Below is a small trained network, with its code and all its weights. Each question gives an input and a class and asks what happens when units are switched off, that is, made to give their printed mean instead of their output.

import numpy as np


def w(rows, s, z=0):
    codes = np.array(rows[::2]) - 128.0
    scale = np.full(codes.shape[1], s)
    scale[-1] = z or s
    return codes * scale


def f(y):
    return np.maximum(y, 0)


def log_softmax(a):
    a = a - a.max(-1, keepdims=True)
    return a - np.log(np.exp(a).sum(-1, keepdims=True))


def net(x, mask):
    res = np.array(x, float).reshape(1, 5) / 4 @ E
    y = f(res @ A[0][:, :-1].T + A[0][:, -1])
    res = res + np.where(mask, y, B[0][:, -1]) @ B[0][:, :-1]
    return log_softmax(res[-1] @ U[:, :-1].T + U[:, -1])


A, B = {}, {}
E = w([
[46,162,92,47,116],'x0',
[100,201,89,191,74],'x1',
[155,194,87,118,255],'x2',
[166,198,191,71,114],'x3',
[135,129,121,125,126],'x4',
],0.011)
A[0] = w([
[116,9,55,139,158,125],'neuron 1',
[77,82,40,87,141,49],'neuron 2',
[206,105,156,178,145,93],'neuron 3',
[117,56,125,74,182,127],'neuron 4',
[179,129,128,110,174,144],'neuron 5',
[93,124,107,79,116,49],'neuron 6',
[62,179,144,188,118,87],'neuron 7',
[99,118,59,81,123,59],'neuron 8',
[33,80,133,163,166,95],'neuron 9',
[162,197,233,27,99,100],'neuron 10',
[166,41,177,28,151,37],'neuron 11',
[55,133,154,59,134,72],'neuron 12',
[115,125,117,117,3,212],'neuron 13',
[154,210,44,199,83,165],'neuron 14',
[122,172,86,162,206,171],'neuron 15',
[139,218,170,121,179,182],'neuron 16',
[163,122,158,72,126,89],'neuron 17',
[108,77,189,123,89,254],'neuron 18',
[107,200,70,119,183,236],'neuron 19',
[57,154,82,48,129,75],'neuron 20',
[95,192,87,93,113,102],'neuron 21',
[54,135,137,92,158,56],'neuron 22',
[121,103,163,147,156,29],'neuron 23',
],0.012,0.0069)
B[0] = w([
[44,165,211,156,198,218],'neuron 1',
[147,127,165,173,179,181],'neuron 2',
[176,5,156,204,93,195],'neuron 3',
[72,183,171,20,29,203],'neuron 4',
[103,42,131,122,111,192],'neuron 5',
[208,51,190,165,131,159],'neuron 6',
[110,156,252,86,88,168],'neuron 7',
[148,68,126,179,137,165],'neuron 8',
[85,126,149,161,164,177],'neuron 9',
[33,155,138,225,237,241],'neuron 10',
[91,113,193,50,61,210],'neuron 11',
[178,30,178,191,105,190],'neuron 12',
[105,27,77,44,183,253],'neuron 13',
[65,92,254,88,88,221],'neuron 14',
[126,55,47,80,92,222],'neuron 15',
[103,68,106,124,126,226],'neuron 16',
[51,95,202,140,96,168],'neuron 17',
[109,30,62,94,170,238],'neuron 18',
[79,75,90,112,119,245],'neuron 19',
[184,27,181,189,88,207],'neuron 20',
[134,99,198,118,128,182],'neuron 21',
[198,51,140,152,134,166],'neuron 22',
[152,51,196,128,101,136],'neuron 23',
],0.0086,0.012)
U = w([
[208,80,175,210,150,92],'0',
[83,116,117,143,163,218],'1',
[46,152,143,189,219,148],'2',
[99,150,174,78,92,136],'3',
[99,89,57,116,157,43],'4',
[105,147,92,83,133,123],'5',
[224,249,55,155,194,2],'6',
],0.011,0.0078)

Each question gives the input, the list of numbers given to net, and the class t.
The units are the neurons (one row each of A and B). Each row of codes is followed by its name. A weight is (code - 128) times the scale printed after its matrix; where a second scale follows, it is the last column's (A, B and U).
mask holds one flag per neuron, in row order. A switched-off neuron (its flag False) gives its mean, the last column of its row in B, instead of its output. The means were averaged over made-up inputs and are rounded, as every weight is.
A unit's drop is (log p(t) with every unit on - log p(t) with that unit switched off) / (log p(t) with every unit on - log p(t) with every unit switched off).
The circuit of an input: a set's keep is (log p(t) with only the set's units on - log p(t) with every unit switched off) / (log p(t) with every unit on - log p(t) with every unit switched off). Starting from the 12 units with the biggest drops (on a tie, the unit counted first), units are removed one at a time, each time the one whose removal leaves the highest keep (on an exact tie, the one counted first), for as long as the keep stays at least 0.8.
circuit, biggest first: the units of the circuit, biggest drop first
most important unit: the unit with the biggest drop
k most important neurons: the k neurons with the biggest drops, biggest first
drop of u: that unit's drop, to one decimal
input [2,7,-5,1,6], class 3: most important unit => neuron 14
input [-4,3,5,-4,1], class 4: 2 most important neurons => (neuron 15; neuron 10)
input [-7,-8,-5,-6,-3], class 3: 2 most important neurons => (neuron 4; neuron 11)
input [5,-4,3,1,4], class 0: circuit, biggest first => (neuron 20; neuron 12)
input [-1,6,-7,2,-3], class 4: 2 most important neurons => (neuron 13; neuron 18)
input [8,-1,4,6,-6], class 0: circuit, biggest first => (neuron 20; neuron 12)
input [-2,6,5,-1,4], class 3: circuit, biggest first => (neuron 14; neuron 10)
input [-3,3,-5,6,-2], class 2: 2 most important neurons => (neuron 10; neuron 15)
input [2,2,5,2,1], class 4: circuit, biggest first => (neuron 15; neuron 1)
input [-5,-3,-7,2,1], class 4: circuit, biggest first => (neuron 18; neuron 13)
input [1,6,-5,-2,-3], class 3: 2 most important neurons => (neuron 7; neuron 14)
input [-7,8,1,-7,-6], class 3: circuit, biggest first => (neuron 14; neuron 7)
input [-6,7,-6,-4,7], class 1: 2 most important neurons => (neuron 13; neuron 4)
input [4,-3,-5,4,4], class 4: 2 most important neurons => (neuron 13; neuron 18)
input [-1,-4,-5,-5,-4], class 2: most important neuron => (neuron 1)
input [5,-8,-5,7,-8], class 1: circuit, biggest first => (neuron 10; neuron 18; neuron 11; neuron 1)
input [4,0,-5,5,-4], class 2: 2 most important neurons => (neuron 10; neuron 15)
input [-4,-4,-7,-5,8], class 1: 3 most important neurons => (neuron 1; neuron 15; neuron 19)
input [2,6,1,-2,-2], class 3: 2 most important neurons => (neuron 14; neuron 10)
input [-2,0,6,1,5], class 4: most important unit => neuron 15
input [7,-7,5,-5,7], class 0: drop of neuron 12 => 0.2
